In the rows, zero is written as 128.
Each row is followed by its class.
[ 84 153 106 127 155 130 107 144 137 132 104 134 151 107 141 127  89 121
  95 130 131 178  63 182  99 163 131 118 123 120  97 153 131 190 101  78
 115 120 140 131  75 121 136  50 130 162 143 161 121 149] : X
[ 62 157 149 141  72 141 114 130 169 152  34  88 151 107  85 128 144 113
 127 152 135  93 116 175  81 105 138 119  83  87 115 223 162 112 126 100
 104 122 113 142 119 182 166  68 164 150 165 104 163  99] : X
[115 117 182 152 172 138 138 141 140 152 122 133 110 153 113 110 115 120
 107 113 125 137 127 118 132 107 115  92 149 108 136 175 109 167 132 133
 121 156 111 126 114 113  45  94 128 143  98 151 153  94] : F
[ 90 143 161 145 151 122 152 133 132 142 122 127 101 145 125 129 118 118
 121 122 135 138 134  90 142 129  97 114 164 121 127 167 142 164 127 137
 130 152 105 116 107 118  21  82 123 118  89 134 158  92] : C
[ 67 139 136 152 112 134 108 129 130 120 134 113 127 112 142 103 110 108
 127 126 147 167  94 157 106 160 141 103 164 126  70 125 129 180  82  92
 107 132 141 117  85 115 114  74 140 139 136 161 117 150] : W
[ 24 157 147 138 139 105 123 148 154 135  63 119 175  87  69 155 103  96
 115 128 149 150 128 218  97 132 140 100 131 101  91 200 193 149 144  69
  70 156 132 126 135 153 121 106 154 177 180 105 111 133] : F
[ 92 147 176 150  87 168 134 183 174 136  40 104 210 115  71 151 137 102
 124 170 148 131  96 158  88 141 165  75 109 110 109 123 146 118 175 103
 112 145 117  83 128 182 134  84 134 155 178 120 124 159] : X
[120 165 116 124 128 122 149 135 124 118 131 136 109 100 147 107 118 136
 113 158 132 159  73 147 110 156 129 125 140 110  95 141 117 174  73  93
 108 152 112 139  81 100 105  90 115 157 141 137 123 137] : B
[ 51 197 158 133 103 144 107 146 171  97 111 128 162 143  66 158 124 132
  76 107 195 105  90  91 106 162 128 103 116 109  57 195 181  95 129 114
  98 152 115 100 131 124  89  70 175 178 130  90 139 129] : M
[127 118 179 143 189 132 118 148 126 142 136 151 103 161 142 127 121 114
 125 127 124 143 134  84 136 125 120  98 156 105 126 152 112 191 145 135
 142 164 109 155  84 117  35  66 122 111 114 139 135 113] : W
[ 94  95 118 123 111 144 116 108 184 130  95 115 171 123  75 180 155 105
  98  98 192  87  96 180  87 150 154  72 101 107 102 212  90 153 146 110
 109 159 140 159  85 168  97  58 157 212 182 118  85 149] : X
[ 87 139 180 161 193 115 138 142 125 143 107 127 100 152 140 106 130 108
 121 110 126 115 137 104 122 115 103  81 155 109 128 172 138 174 114 144
 125 156 120 139  95 122  42  90 118 108  86 155 165  86] : W
[ 69 180 171 155 127 156 173 179 176 122  23  97 162 109 118 115 119 124
  63 173 177 136  94 114  84 134 133 113 161 144 122 108 151  81 107 140
  93 140 120 125 102 139 139  63 145 147 148 125 157 135] : B
[109 166 145 138  66 127 102 141 179 146 120 133 161 121  87 131 144 102
  91 138 130 121 113 173  92 121 110  28 103 104 119 170 141 107 127  62
 149 129  81 113 143 121 129  74 185 133 134 105 108  95] : X
[105 132 142 132 192 124 135 134 121 135 147 145 110 149 128 122 119 118
 121 128 128 135 128 110 123 135 127  89 135 109 129 167 146 188 125 128
 130 160 136 138  90 132  39  84 124 120  98 139 129  90] : X
[ 76 118 168 146 141 159 112 138 158 129  61  95 155 147 102 111 130 133
 110 142 141 112 132 220 114 145 182  50  94 103 111 114 143 119 200  89
  77 138  95 100 163 133 133 122 113 109 148 126 101 155] : L
[102 121 163 149 184 122 159 154 125 140 126 132 105 139 123 144 129 118
 116 118 126 134 140  95 150 116  99 111 180 112 133 166 109 159 133 166
 131 171 132 136 109 137  12  78 109 118 103 150 137 104] : B
[ 99  99 165 124 106 128 124 124 131 133 141  99 133 141 146 126 108 117
 118 124 128 179  87 151 105 141 129 130 123 128  77 146 159 169  79  72
 118 140 142 142 102 119 127  91 121 147 150 168 132 152] : F
[ 46 121 104 166  86 114 121 146 167 109 119  93 167  96  72 133 155  89
 168 154 167 102 113 157 146 136 144 122 131 108 112 232  81  75 110 127
  93 143 129 128 119 117 113  88 164 148 147 107 107 119] : W
[ 87 141 116 105 113 104 138 127 130 123 173 108 113 124 126 140  85 149
  86 140 154 165  73 158  99 151 128 158 155 143  72 159 152 159  81  73
 130 135 140 123 114 110 142  72 136 136 151 129 133 140] : U
[ 94 104 121 140  84 165 128 105 183 122 137 132 176 154 103 148 164 130
  79 167 160 116 126 137 113 155 125  63 105  93 100 181 126  92 159  56
 141 156 140 147 164 142 142  82 199 135 154 120 107 124] : L
[ 94 128 121 121 117 131 141 111 135 128  92 110 125 114 125 133 101 136
 102 151 147 166  73 160 129 137 145 104 122 152  99 171 144 148  76  87
 100 146 136 153  90 104 133  76 113 155 148 155 106 154] : C
[ 92 115 107 111  94 146 127 123 129 120 135 116 122  78 134 134 102 125
 105 132 153 168  71 177 116 173 134 117 152 133  85 158 144 132  67  79
 112 123 126 107  86 109 110  90 127 136 140 140 129 147] : E
[ 58 155 150 150 113 161 122 167 160 116 103  80 171 158  86 131 121 107
 123 100 162 125  86 185 122 161 130 130  73  87  87 151 151 120 122 108
  92 153 142 118 119 126  97 101 172 146 147 125 132 158] : U
[ 93 139 132 116 129 140 115  99 135 126 134 144 134 136 130 115  99 143
  95 131 131 187  80 157  96 172 116 110 119 115  76 161 144 171  90  80
  97 132 126 120  99 108 134  95 126 170 162 120 116 134] : E
[ 99 144 111 129 117 143 133 121 128 143 112 112 155 124 170 108 103 140
  91 139 148 180  69 148 111 142 143 106 142 142  97 130 121 158  89  61
 104 127 124 126  66 110 129  70 120 152 106 155 122 153] : C
[ 46 192 152 150 114 125  82 155 147  77  55 121 174 135 114 172 127 139
 127  97 156  84  79  96 110 137 143 141 103  86  78 177  76  75 156 117
  83 171 128 180 123 118 120  76 179 149 144 149  50 161] : U
[113 106 181 164 173 139 147 138 149 130 122 133 120 142 121 107 116 108
 119 130 135 160 124  93 126 124  95 101 143 112 116 152 130 188 136 125
 126 150 111 123 118 111  28  81 121 124  93 140 160  97] : C
[132 159 151 144 188 106 142 144 150 140 118 131 106 124 102 123 107 106
 138 116 110 131 135  92 135 110 116  99 156 107 148 196 127 164 128 143
 136 161 118 132  94 121  51  85 126 117 100 128 128  79] : B
[102 135 174 129 180 103 150 143 137 136 123 157 114 191 123 114 104 113
  91 115 132 126 137  94 120 125 111 107 125 109 133 174 102 186 111 137
 135 161 137 141 104 141  38  78 120 138 108 139 162  98] : X
[ 53 173 174 150 112 142 140 180 140 164  76 101 202 152  90 142 142  97
  80  97 165 129 142 156  95 148 136 103 104  64  87 166 140  86 145 101
 111 157  90 114 145 171  87  84 147 128 162  94 114 145] : F
[ 90 172 152 126 175 119 115 149 114 127 102 132 123 101 151  98  83 126
  89 107 142 171  41 163  65 134 143 104 104 133  80 142 148 195  94  81
 111 127 120 153  85 110 121  74 105 166 134 156 128 148] : X
[111 188 167 111 107 125 165 112 151 138 164 128 136 123 108 132 121 104
  43 155 197 138 104 123  94 129 118  80 157 124  99 137 134  88 126  31
 122 174  92 118 169 110 107  99 158 171 114 116 152 171] : U
[116 163 154 122 127 137 117 137 129 123 158 111 115 150 164 106  76 146
  90 131 104 191  89 164  85 140 111 136 158 104  87 137 150 198  86  80
 121 125 126 106 103 119 135  73 129 156 129 173 127 148] : U
[ 99 127 128 133 140 140 120 100 135 126 113 137 125 101 181 125  85 136
  89 163 124 169  62 188  78 146 128 136 128 120  96 157 152 151  75  62
 108 108 139 139  99 118 142  84 128 159 131 149 132 147] : L
[ 88 143 163 125 185 103 148 152 122 143 114 149 109 154 114 114 113 114
 108 123 139 111 139 121 132 116 123  94 141 126 134 144 114 183 118 133
 128 156 117 156 121 126  33  83 108 113  94 146 160  93] : X
[ 86 135 151 154 154 144 144 188 134 130  78 113 182 112  88 156 120 110
 146 150 161 136  76 152 120 136 136 118 155 108 107 118 132 135 138  84
  70 160  79 102 122 124  64  88 138 146 152 134 125 151] : B
[102 127 144 142 111 169 105 136 166  92 106 107 154 132 124 120 133 132
  94 124 201 128 132 176  64 139 152 133  52  91  44 147 141 150 175 118
 103 111 128  91 225 177 112  86 163 144 161 148 173 160] : X
[110 136 171 153 176 128 144 131 145 120 103 129 107 156 130 129 116 127
 119 155 114 137 100 101 139 125 122 108 149 116 136 147 130 160 110 129
 128 164 125 113 106  97  40  92 127 116 110 130 139 105] : E
[118 141 167 146 166 108 161 143 125 144 120 121  96 143 128 135 131 113
  94 152 113 134 138 101 138 120 107 117 178 105 129 155 133 166 119 139
 127 169 121 130  99 136  31  72 109 117 108 139 150  98] : B
[ 76 121 141 120  99 130 120 168 120 105 128 134 161 101 135 180 175 130
  84 126 161 116  93 146  97 168 105  86 135  74  87 157  86  91 179  88
  73 173 107  87 138 148 104 117 150 140 135 116 115 100] : B
[115 171 106 151 111 149  93 140 161 115  92 132 145 145  57 107 172  76
 107 120 119 120 106 125 115 125 132  93 140 105  54 171  96 162 162  73
 141 156 164 157 111 147  96  61 176 101 171 128 132 118] : W
[103 128 175 148 215 148 140 147 143 130 128 132  97 168 121 124 121 120
 105 134 110 132 130  99 133 105  98 113 144 106 141 200 124 182 128 151
 140 174 135 124 133 109  30  94 124 126 107 139 144  84] : U
[131  98 154 129 126 152 137 133 184 126  89 152 162  92  82 148 114 132
 129  89 178 135 125 168 105 168  91  84  99  62  96 201 147 120 113  93
 107 143 136 167  99 113  73  96 156 146 205 144  95 154] : E
[ 99 127 136 130 116 116 125 137 141 125 104 108 154  92 113 139  80 113
 121 115 149 170  93 172 116 157 131 145 154 143  80 148 143 156  76  85
 105 153 142 127 131 126 122  98 125 153 155 111 115 135] : C
[ 99 177 110 109  91 126 130 130 145 119 118 123 132 112 136 137  97 125
  92 145 141 158  83 130  89 169 146 149 132 107  74 112 130 182  96  82
 124 136 119 103  88 128 120  79 121 152 150 144 122 163] : M
[114 158 131 122 119 122 127 110 118 115 124 119 120 103 151 126 104 133
 114 203 127 185  90 136 115 149 150 138 145 142  80 150 174 134  57 110
 113 146 141 113 134 117 144  91 122 131 159 117 116 122] : E
[ 97 137 150 154 207 131 136 146 131 133  98 137 106 150 117 121 123 111
 107 133 123 121 117  76 127 109 108 112 161 118 124 150 114 174 118 124
 120 160 124 143  96 102  41  80 118  94 112 156 147  93] : W
[102  93 169 159 169 139 149 128 122 142 126 143 111 154 127 124 128  94
 120 135 130 151 133  83 143 121 114 101 146 116 140 172 113 174 139 146
 127 162 116 126 105 139  23  89 129 143  94 131 142  99] : C
[ 69 137 115 145  74 132 120 125 179 134  71 104 182 144  82 143 143 106
  64 130 174 114 121 162 124  69 121  91  85  88  90 186  90 129 131  95
  98 129 129 135  98 166 148  48 166 172 158 107 143 182] : W
[144 139 107 125 107 115  82 162 168 102 104 163 167 108  96 150  99 121
  62 145 141 129 140 142 153 140 125  97  58 100 118 200 105 100 163 124
 100 185 108 135 146 135 105 113 175 168 138  73  94 101] : X
[ 91 170 128 101 130 133 123 141 145 126 115 129 130 124 137 118  93 129
  76 139 158 170  79 156  97 164 149 126 148 126  71 117 119 189 117  80
 106 149 130 121 104 117 116  65 116 157 151 159 132 157] : M
[ 92 167 134 128 106 128 119 111 156 120 111 116 137 129 159 124  97 138
 101 129 138 128  69 171  89 158 141 116 112 137  72 162 139 137  82  92
 108 128 144 130 103 111 100  96 112 155 123 162 115 140] : L
[ 44  73 152 134  81 138 129 157 180 116  35 129 172 153  78 137 134  96
  96  79 148 130 130 166 142 143  85  73  78 121  76 198 129 107 121 138
 103 171 124 143 106 152 111 102 132 140 181 128 121 155] : F
[104 144 116 122 110 135 106 119 142 118  91 126 134  94 158 121  89 143
  82 125 130 167  66 160 107 155 119 113 133 130  86 154 124 131  73  82
  96 134 121 149  69  91 124  82 122 149 136 158  98 144] : E
[109 181 189 107  87 184 114 154 190 121  68  97 156  96  54 145 109  89
  91 109 182 104 136  86 121 122 150  93 104  95  91 157 153 122 117 146
 114 166 115 134 124 155 106  70 123 158 131 117 136 148] : M
[ 75 165 102 178  20 112 126 124 153 109  65  81 154 105  66 145 160 127
  79 153 148 138 124 121 142 150  82 135 138  97  70 141  92 106 101  82
  89 135 123 119 128 111 147  84 212 155 180  98 147 115] : C
[117 166 129 120 144 140 123 124 139 120 129 120 119 141 167 115  88 141
 112 128 131 177  53 192  87 167 117 132 125 123  71 129 136 178  99  98
 113 134 136  99 117 112 141  82 127 136 128 175 140 157] : U
[ 44 111 169 135 108 123 117 146 173 109 115 121 161 104  71 164 108 145
  84 129 185  91 119 175 117 142 120 126 157  97 114 135 133 118 119 125
  81 145 120 145 168 126 138  73 155 183 133 121 109 123] : M
[ 96 160  99 105 153 129 127 120 123 132 138 140 119  74 152 142 105 142
  80 163 161 172  64 148 112 184 141 129 169 136  81 148 160 185  85  88
 109 126 121 110  62 110 137  45 102 161 130 129 138 142] : B
[126 138 134 165 132 175 137 132 151 123  99 126 147 157  89 123  97 115
  58 144 156 193 118 128 124 133 128 121  81 100  45 135 161 115 160 134
  89 149 142  95 143 178  71  61 146 111 143 134 139 181] : B
[ 73 184 131 137 134 123 119 127 130 125 126 125 134  98 136 116  95 144
 100 155 141 189  49 169 114 168 136  91 128 126  75 159 153 156  92  89
  97 141 132 144  88  82 114  62 130 158 133 161  96 134] : E
[103 121 174 169 175 116 164 142 125 129 118 120 113 142 129 111 111 109
 109 118 130 149 141  93 138 117 110 102 151  96 131 169 131 173 113 128
 136 159 116 127 112 129  33  86 122 118  80 133 148 113] : C
[ 93 142 142 111 134 118 100 126 129 126 129 108 152 108 143 129  94 138
 116 135 121 170 117 184  98 145 137 124 150 120  82 154 144 180  78  78
 100 132 151 132 128 131 146  80  92 146 143 142 109 133] : X
[103 168 186 124 137 157 100 156 138 127  47 163 142 136 116 151 105 111
 102 103 121 158 133 136 117 153 129 124  86  55 130 196  68 105 123 114
 117 151 123 182 139 129 118  86 158 166 182 130 102 165] : M
[128 139 159 134  90 205  92 129 212 128  51 120 154 110  73 133 139 109
 153 110 171 120 101 100  83 144 118  64 102 121  79 187 117  97 145 109
 111 176 136 148 127 126 107  79 193 123 203 138  98  92] : X
[ 97 176 145 117 105 131 117 134 137 132 134 129 136 142 135 122 102  97
  94 136 137 165  70 161  89 154 135 104 127 130  80 110 137 157  80  97
 107 135 129 109  85 122 126  81 120 149 144 138 119 152] : W
[ 73 145 101 103 101 143 118 125 131 129 141 113 122 132 147 122 104 129
 105 108 130 162  85 160 113 162 122 144 153 116  95 143 107 158 120 115
  99 126 119 117  67 135 113  80 112 168 113 164 128 156] : M
[106  99 156 143 186 135 164 130 120 145 124 109 106 171 121 135 137 103
 127 126 135 142 138  80 151 124 109 112 154 125 144 149 126 193 114 152
 138 176 122 134 113 128  39  93 126 122 119 125 146  92] : C
[125 150 146 124 151 134 127 104 172 140  93 132 120 124 148  95  78 125
 105 121 146 165  61 165 110 158 134  99 133 154 103 159 150 133  75  97
 124 142 117 136  80  82 113  73 105 142 140 150 111 162] : E
[ 86 155 133 127 153 146 115 140 141 138 119 134 142 157 138  94  96 137
 117 139 121 167  74 190  98 161 129 118 128 121  92 153 142 194  82 106
  97 143 144 146  83 118  99  63 114 166 154 157 106 123] : X
[121 170 138 119 126 129 118 128 147 124 124 126 147  93 150 135  90 112
 101 147 134 170  79 166 112 162 127 113 153 119  77 147 143 156  89  59
 120 125 130 107 102 105 111  78 102 154 137 155 129 172] : L
[125 151 168 147 185 124 151 148 128 137 141 139 104 176 111 112 128  84
  97 155 112 148 143  76 131  98 119  83 167 121 128 185 143 176 130 129
 146 176 131 124 114 143  29  86 129 125 112 136 160  98] : W
[108 106 157 151 151 117 144 138 146 132 102 135 121 159 129 156 109 128
 101 117 116 133 150  94 135 139 103 116 125 104 135 167 118 192 123 130
 146 158 124 132 116 127  30  88 133 116 107 139 135  83] : C
[106 182 147 107 143 126 140 133 134 119 125 141 139 129 124 105  75 120
  72 156 150 164  83 148  91 169 142 114 141 128  74 131 121 149  70  64
  93 118 119 107 120 102 119  85  96 137 125 141 153 140] : L
[ 94 128 131 126  91 132 119 132 135 132 129 112 142 111 115 117  95 114
 107  93 146 171 100 161 120 169 122 114 104 108  70 161 127 169 100 110
  97 140 135 132 102 130 109  88 110 162 150 180  87 145] : C
[116 154 112 118 147 120 131 127 123 125 120 138 135 156 147 101  97 126
  90 166 130 166  85 143 102 154 147 132 125 126  74 167 122 147  87  82
 115 131 105 127 109 122 126  76 111 132 162 127 118 146] : L
[141 145 151 159 159 126 147 143 137 140 123 138  98 132 125 120 130 103
 105 133 113 146 135  91 135 123  97 103 142 101 122 156 110 169 128 160
 132 166 114 130  94 128  15  85 129 124 108 137 136  91] : B
[ 96 141 113 132 121 124 122 133 130 121 109 129 136 105 123 113  83 106
  79 123 146 183  81 142 116 153 132 138 131 130  81 138 124 177 111  63
 114 133 116 134 115 123 130  72 138 157 131 153 132 157] : C
[102 149 144 134 173 118 152 130 141 149 138 123 113 161 108 110 121 113
 105 132 130 127 139  68 151 116 115  99 159 116 131 167 118 175 111 148
 137 169 104 142  85 114  38  71 104 129  79 134 142 100] : M
[ 78 156 170 117 172 115 143 178 168 108 135 101 140 112  72 109 106 122
  92 100 171 140 109 153 124  82  78  79 154  93 113 200 146 119 148  80
  99 156  92  94 155  87 130  99 124 149 148 132 130 158] : U
[105 102 173 147 192 139 138 134 133 138 122 131 109 176 127 125 115  97
 138 145 111 141 160  98 131 116 131  99 137  87 144 187 118 197 104 129
 141 170 120 140 122 142  60  78 129  98 113 133 146  97] : W
[ 61  94 134 130  74 142 160 188 139 108 118 102 159 124  91 187 150 115
 119  96 175 115 126 146 115 143 103  94 128  98 129 102  88 143 174 137
 115 148 108 105  96 170  46 115 176 160 143 101 157 148] : X
[ 59 172 131 134  76  82 139 120 159 102 114 112 157 177  98 145 107  89
 103 127 140 160 115 116 136 138 108  92  64 104 105 171  98  79 152 109
 116 131 119 122 117 142 161  90 186 142 124  98 143 168] : L
[103 140 158 127 144 126 114 129 122 129 135 138 119 105 121 114  90 115
  93 137 150 161  76 147 101 143 129 112 130 114  80 129 127 163  63  80
  79 140 144 137  93  93 126  88 116 139 143 151 123 128] : W
[ 95 149 124 134 102 130 146 129 134 141  89 113 149 117 158  85  88 146
 114 118 141 159  99 167 103 153 127 144 145 118  72 121 152 178  81  67
 108 139 126 134 104 142 130  89 106 136 130 165 136 158] : C
[112 164 144 124 125 123 120 119 119 125  96 145 130 106 151 121 104 154
  80 159 139 168  87 135 110 168 125 116 136 113  83 145 138 123  76  93
  94 125 137 129  99  98 145  81 121 136 159 156 114 133] : E
[ 81 137 132 127 127 150 105 124 157 125 123 133 124 136 145 117  85 135
 104 125 121 174  73 194  95 152 104 147 118 131  77 196 126 158  87 128
 108 140 142 139 114 114 119  77 123 175 159 153  98 137] : U
[ 70 153 140 132  98 127 123 148 141  96 103 111 148 143 124 138 154 147
 109 122 170 134 105 142 121 156 124  80  93 123 103 159 156  64 119 122
  99 128 141  85 135  95 138 140 184 137 183 104 116 127] : E
[ 44 129 169 146 188 160 124 122 146 118  81 105 150 133  66 121 162  89
 131 126 185 148 101 127 137 156 129  51 107  87 103 189 154  83 185 111
  77 162 135 121 156 120 159  79 168 119 172 145 117 146] : E
[112 143 167 161 189 130 138 147 133 137 138 130 117 182 128 112 134 120
 121 132 103 151 145 102 130 104  86  88 174 103 120 162 108 197 114 126
 136 162 137 147 115 110  31  78 132 114 110 151 154  89] : W
[ 77 158 172 154 166 127 167 127 132 134 123 120 110 156 143 118 107 122
 112 143 130 138 136  79 125 120 107  98 152 114 124 120 126 154 117 128
 134 150 119 138 120 117  41  91 128 103  77 144 158 112] : L
[136 170 128 151 142 128 114 179 161 100  72 116 189 107 110 161 130 118
 139 118 156 158 134 156 111 167 149  75  59  70  95 252 145 118 148 128
 117 153 110 100 150 150 119 102 179 174 195 116  91 150] : B
